Below is a small trained network, with its code and all its weights. Each question gives an input and a target symbol and asks what happens when units are switched off, that is, made to give their printed mean instead of their output.

import numpy as np


def w(rows, s, z=0):
    codes = np.array(rows[::2]) - 128.0
    scale = np.full(codes.shape[1], s)
    scale[-1] = z or s
    return codes * scale


def f(y):
    return y / 2 * (1 + np.tanh(0.7978845608 * (y + 0.044715 * y**3)))


def softmax(a):
    e = np.exp(a - a.max(-1, keepdims=True))
    return e / e.sum(-1, keepdims=True)


def log_softmax(a):
    a = a - a.max(-1, keepdims=True)
    return a - np.log(np.exp(a).sum(-1, keepdims=True))


def net(x, mask):
    ids = ['βδεηξσ'.index(c) for c in x.split()]
    T = len(ids)
    res = E[ids] + P[:T]
    r = res
    for j in range(2):
        rows = slice(3 * j, 3 * j + 3)
        q, k, v = (r @ M[0][rows].T for M in (Q, K, V))
        z = softmax(np.where(np.tri(T) > 0, q @ k.T / 3**0.5, -1e9)) @ v
        o = O[0][rows]
        res = res + np.where(mask[j], z, o[:, -1]) @ o[:, :-1]
    y = f(res @ A[0][:, :-1].T + A[0][:, -1])
    res = res + np.where(mask[2:26], y, B[0][:, -1]) @ B[0][:, :-1]
    return log_softmax(res[-1] @ U[:, :-1].T + U[:, -1])


Q, K, V, O, A, B = {}, {}, {}, {}, {}, {}
E = w([
[86,138,63,119,109,144,136],'β',
[175,107,157,107,38,151,201],'δ',
[103,147,30,128,166,103,147],'ε',
[108,150,183,210,133,19,155],'η',
[155,138,123,95,95,176,170],'ξ',
[192,175,77,6,166,182,188],'σ',
],0.019)
P = w([
[62,132,169,93,144,108,116],'0',
[219,166,111,175,58,166,35],'1',
[63,209,167,142,96,153,162],'2',
[231,66,89,148,106,116,62],'3',
[53,78,126,29,159,48,134],'4',
[174,49,97,153,114,171,86],'5',
[70,185,125,161,105,102,249],'6',
[141,37,100,151,140,213,103],'7',
[69,74,134,60,136,16,190],'8',
],0.014)
Q[0] = w([
[104,126,53,102,76,148,112],'head 1',
[139,107,156,149,123,199,3],'head 1',
[99,2,190,31,155,57,138],'head 1',
[101,167,55,106,111,104,200],'head 2',
[151,178,114,170,142,203,43],'head 2',
[147,227,115,210,102,174,187],'head 2',
],0.0094)
K[0] = w([
[94,103,147,167,170,145,144],'head 1',
[189,143,159,157,108,174,12],'head 1',
[157,189,133,147,73,145,218],'head 1',
[104,107,99,118,152,135,174],'head 2',
[145,101,142,140,165,172,63],'head 2',
[126,9,162,98,165,111,96],'head 2',
],0.015)
V[0] = w([
[126,167,156,145,119,72,121],'head 1',
[110,99,101,158,202,110,147],'head 1',
[200,191,123,160,132,130,185],'head 1',
[126,65,247,157,51,96,150],'head 2',
[135,181,164,170,243,121,110],'head 2',
[42,135,91,189,50,86,94],'head 2',
],0.011)
O[0] = w([
[163,155,120,99,133,130,136,229],'head 1',
[138,84,186,95,187,118,96,118],'head 1',
[116,150,130,149,59,172,138,252],'head 1',
[87,205,18,170,204,143,156,115],'head 2',
[134,63,208,156,145,90,244,58],'head 2',
[174,165,167,188,244,175,111,174],'head 2',
],0.011,0.0039)
A[0] = w([
[180,64,74,149,83,158,72,25],'neuron 1',
[99,100,34,225,143,214,104,114],'neuron 2',
[74,89,152,198,101,91,200,66],'neuron 3',
[93,98,129,74,139,108,186,94],'neuron 4',
[163,58,165,228,172,106,28,112],'neuron 5',
[192,99,208,151,103,175,157,121],'neuron 6',
[2,163,187,38,88,82,192,137],'neuron 7',
[63,88,127,138,90,54,68,122],'neuron 8',
[213,128,67,116,77,147,113,171],'neuron 9',
[191,201,93,183,137,108,101,119],'neuron 10',
[224,33,117,181,154,155,77,130],'neuron 11',
[196,149,137,118,196,130,85,153],'neuron 12',
[30,70,101,145,197,144,223,74],'neuron 13',
[3,130,234,93,145,142,179,118],'neuron 14',
[85,81,88,85,210,185,198,117],'neuron 15',
[122,90,103,73,166,223,116,126],'neuron 16',
[83,210,122,86,170,103,158,68],'neuron 17',
[8,91,166,101,78,99,154,2],'neuron 18',
[97,168,58,106,126,151,147,143],'neuron 19',
[182,144,63,162,59,154,105,66],'neuron 20',
[104,168,192,230,118,6,54,136],'neuron 21',
[216,85,147,115,112,183,49,70],'neuron 22',
[53,127,54,80,173,86,66,178],'neuron 23',
[80,58,151,97,122,137,31,91],'neuron 24',
],0.0089,0.014)
B[0] = w([
[103,95,122,100,238,128,188,157],'neuron 1',
[133,82,154,36,122,114,204,219],'neuron 2',
[51,121,85,91,167,154,201,159],'neuron 3',
[69,176,139,123,137,133,149,153],'neuron 4',
[135,129,98,78,144,101,232,170],'neuron 5',
[87,101,97,176,172,122,55,178],'neuron 6',
[79,144,68,157,207,33,167,221],'neuron 7',
[148,167,186,171,139,152,111,180],'neuron 8',
[141,181,164,184,110,151,84,249],'neuron 9',
[99,65,134,60,85,122,93,220],'neuron 10',
[116,161,94,81,70,152,81,175],'neuron 11',
[117,136,151,127,125,137,87,196],'neuron 12',
[59,229,241,147,147,142,116,178],'neuron 13',
[129,45,133,115,68,76,102,185],'neuron 14',
[158,179,176,94,85,148,89,184],'neuron 15',
[106,76,131,169,145,94,122,175],'neuron 16',
[165,119,90,117,63,180,217,190],'neuron 17',
[165,176,179,57,45,207,99,172],'neuron 18',
[116,130,101,177,185,92,114,221],'neuron 19',
[129,67,174,142,184,134,150,191],'neuron 20',
[175,129,100,107,107,192,87,205],'neuron 21',
[106,117,88,145,136,131,255,176],'neuron 22',
[162,113,143,162,77,171,118,199],'neuron 23',
[132,151,127,144,177,174,155,174],'neuron 24',
],0.0077,0.014)
U = w([
[184,123,145,211,53,178,2,254],'β',
[215,82,86,151,63,151,218,103],'δ',
[127,61,104,164,174,85,208,107],'ε',
[112,139,127,172,162,140,189,45],'η',
[113,166,66,250,136,71,101,149],'ξ',
[113,137,123,154,72,112,112,43],'σ',
],0.0066,0.0065)

Each question gives the input, a string of symbols that net reads in full, and the target symbol t.
The units are the heads (3 rows each of Q, K, V and O) and the neurons (one row each of A and B). Each row of codes is followed by its name. A weight is (code - 128) times the scale printed after its matrix; where a second scale follows, it is the last column's (O, A, B and U).
mask holds one flag per unit, heads first, then neurons. A switched-off unit (its flag False) gives its mean, the last column of its rows in O or B, instead of its output. The means were averaged over made-up inputs and are rounded, as every weight is.
A unit's drop is (log p(t) with every unit on - log p(t) with that unit switched off) / (log p(t) with every unit on - log p(t) with every unit switched off).
The circuit of an input: a set's keep is (log p(t) with only the set's units on - log p(t) with every unit switched off) / (log p(t) with every unit on - log p(t) with every unit switched off). Starting from the 12 units with the biggest drops (on a tie, the unit counted first), units are removed one at a time, each time the one whose removal leaves the highest keep (on an exact tie, the one counted first), for as long as the keep stays at least 0.8.
units of the circuit, in order: the units of the circuit, biggest drop first
most important unit: the unit with the biggest drop
k most important neurons: the k neurons with the biggest drops, biggest first
heads that matter: for each layer, one digit per head in row order, 1 if its drop is at least 0.15 and else 0, layers parted by /
drop of u: that unit's drop, to one decimal
input δ σ ξ, target δ: units of the circuit, in order	(head 2; neuron 2; neuron 17)
input δ σ σ η η δ β σ, target ε: units of the circuit, in order	(neuron 16; neuron 18)
input δ ε σ ε β δ η β, target δ: 2 most important neurons	(neuron 7; neuron 22)
input ε ε β δ η ξ σ σ β, target σ: 2 most important neurons	(neuron 18; neuron 7)
input β ξ ξ β η η η, target η: units of the circuit, in order	(head 2; neuron 13; neuron 3)
input σ σ ε ε, target δ: units of the circuit, in order	(neuron 22; head 2)
input η β η, target η: units of the circuit, in order	(head 2; neuron 13)
input δ δ σ δ β σ η δ δ, target η: units of the circuit, in order	(head 2; neuron 13)
input β ξ ε β β ε, target δ: most important unit	neuron 5
input β δ η η ε η, target ε: units of the circuit, in order	(head 2; neuron 2)
input δ ξ ξ ξ ε ε δ, target ε: heads that matter	10
input ξ σ σ ξ β, target σ: heads that matter	01
input σ δ σ ε ξ, target σ: units of the circuit, in order	(neuron 7; head 2; neuron 18; neuron 4)
input ε η η ξ β η δ, target β: units of the circuit, in order	(head 2)
input β η σ β ξ η σ β ξ, target σ: units of the circuit, in order	(neuron 7; neuron 18; head 2; neuron 4)
input η η ξ σ β, target ξ: 2 most important neurons	(neuron 19; neuron 7)
input η ε δ ε σ, target δ: heads that matter	11
input σ β δ, target σ: 3 most important neurons	(neuron 7; neuron 18; neuron 3)
input β η δ η, target δ: 3 most important neurons	(neuron 2; neuron 21; neuron 7)
input ε η η, target ε: most important neuron	(neuron 5)
input ε η ξ η ε, target ξ: heads that matter	00
input η δ δ σ, target β: 2 most important neurons	(neuron 9; neuron 7)
input β ξ η η η σ, target β: drop of neuron 22	-0.1
input δ β β σ δ σ ξ ε σ, target ξ: drop of head 1	0.1
